Below is a small trained network, with its code and all its weights. Each question gives an input and a class and asks what happens when units are switched off, that is, made to give their printed mean instead of their output.

import numpy as np


def w(rows, s, z=0):
    codes = np.array(rows[::2]) - 128.0
    scale = np.full(codes.shape[1], s)
    scale[-1] = z or s
    return codes * scale


def f(y):
    return np.maximum(y, 0)


def log_softmax(a):
    a = a - a.max(-1, keepdims=True)
    return a - np.log(np.exp(a).sum(-1, keepdims=True))


def net(x, mask):
    res = np.array(x, float).reshape(1, 4) / 4 @ E
    y = f(res @ A[0][:, :-1].T + A[0][:, -1])
    res = res + np.where(mask, y, B[0][:, -1]) @ B[0][:, :-1]
    return log_softmax(res[-1] @ U[:, :-1].T + U[:, -1])


A, B = {}, {}
E = w([
[168,219,168,42,179,243,97],'x0',
[147,217,141,234,185,81,213],'x1',
[144,155,83,121,199,61,36],'x2',
[253,113,246,221,49,105,96],'x3',
],0.0071)
A[0] = w([
[113,98,129,224,65,104,177,252],'n0',
[184,218,140,198,182,66,107,181],'n1',
[103,102,86,37,138,142,18,215],'n2',
[170,255,135,154,179,117,160,168],'n3',
[3,141,9,96,193,100,161,253],'n4',
[184,166,173,186,112,130,173,215],'n5',
[83,72,75,180,87,91,199,151],'n6',
[207,50,161,121,34,120,64,220],'n7',
[123,163,75,42,192,100,79,165],'n8',
[157,122,166,55,80,237,138,240],'n9',
],0.008,0.0044)
B[0] = w([
[122,71,151,101,103,2,145,212],'n0',
[164,125,99,174,166,99,132,215],'n1',
[101,165,121,144,190,179,42,215],'n2',
[160,175,92,157,192,117,174,203],'n3',
[83,87,34,61,156,176,140,254],'n4',
[165,163,154,167,152,40,185,207],'n5',
[82,85,118,71,126,79,146,187],'n6',
[124,96,223,168,80,94,54,211],'n7',
[151,118,85,128,151,207,90,198],'n8',
[57,213,208,127,126,169,148,211],'n9',
],0.009,0.012)
U = w([
[139,109,2,90,170,250,86,168],'0',
[89,197,207,105,114,186,247,188],'1',
[36,3,65,50,111,81,198,153],'2',
[94,127,179,140,120,176,5,156],'3',
[234,138,113,190,189,52,185,72],'4',
[206,140,99,108,119,177,116,8],'5',
[179,19,189,155,14,60,88,107],'6',
],0.0069,0.0015)

Each question gives the input, the list of numbers given to net, and the class t.
The units are the neurons (one row each of A and B). Each row of codes is followed by its name. A weight is (code - 128) times the scale printed after its matrix; where a second scale follows, it is the last column's (A, B and U).
mask holds one flag per neuron, in row order. A switched-off neuron (its flag False) gives its mean, the last column of its row in B, instead of its output. The means were averaged over made-up inputs and are rounded, as every weight is.
A unit's drop is (log p(t) with every unit on - log p(t) with that unit switched off) / (log p(t) with every unit on - log p(t) with every unit switched off).
The circuit of an input: a set's keep is (log p(t) with only the set's units on - log p(t) with every unit switched off) / (log p(t) with every unit on - log p(t) with every unit switched off). Starting from all 10 units, units are removed one at a time, each time the one whose removal leaves the highest keep (on an exact tie, the one counted first), for as long as the keep stays at least 0.8.
units of the circuit, in order: the units of the circuit, biggest drop first
unit that matters most: the unit with the biggest drop
k most important neurons: the k neurons with the biggest drops, biggest first
drop of u: that unit's drop, to one decimal
input [-4,-8,-2,-2], class 3: units of the circuit, in order	(n2, n7)
input [-6,6,-4,5], class 6: most important neuron	(n0)
input [0,-5,-7,-2], class 3: 2 most important neurons	(n5, n3)
input [-7,0,-8,1], class 6: 2 most important neurons	(n4, n7)
input [2,-2,-2,6], class 6: units of the circuit, in order	(n7, n2)
input [-3,5,2,-3], class 2: units of the circuit, in order	(n4, n2)
input [5,-6,4,0], class 3: units of the circuit, in order	(n4, n2)
input [-7,-2,-5,1], class 6: 2 most important neurons	(n4, n7)
input [-2,-7,4,-1], class 3: 2 most important neurons	(n7, n3)
input [-3,6,-7,-2], class 2: 2 most important neurons	(n6, n0)
input [-2,-4,5,2], class 3: 2 most important neurons	(n2, n0)
input [-1,3,-8,3], class 6: units of the circuit, in order	(n0, n4)
input [-2,5,-8,7], class 6: 2 most important neurons	(n0, n7)
input [-5,2,-8,3], class 6: unit that matters most	n4
input [-4,-5,2,0], class 3: 3 most important neurons	(n2, n7, n5)
input [7,-1,-1,1], class 1: 3 most important neurons	(n9, n4, n7)
input [-8,3,5,7], class 6: 2 most important neurons	(n7, n0)
input [-8,1,2,2], class 6: 2 most important neurons	(n4, n7)
input [-4,-3,4,-2], class 0: drop of n0	0.2
input [4,0,-6,7], class 6: unit that matters most	n7
input [4,-6,1,0], class 3: drop of n9	0.1
input [-4,-4,5,-1], class 0: drop of n0	0.2
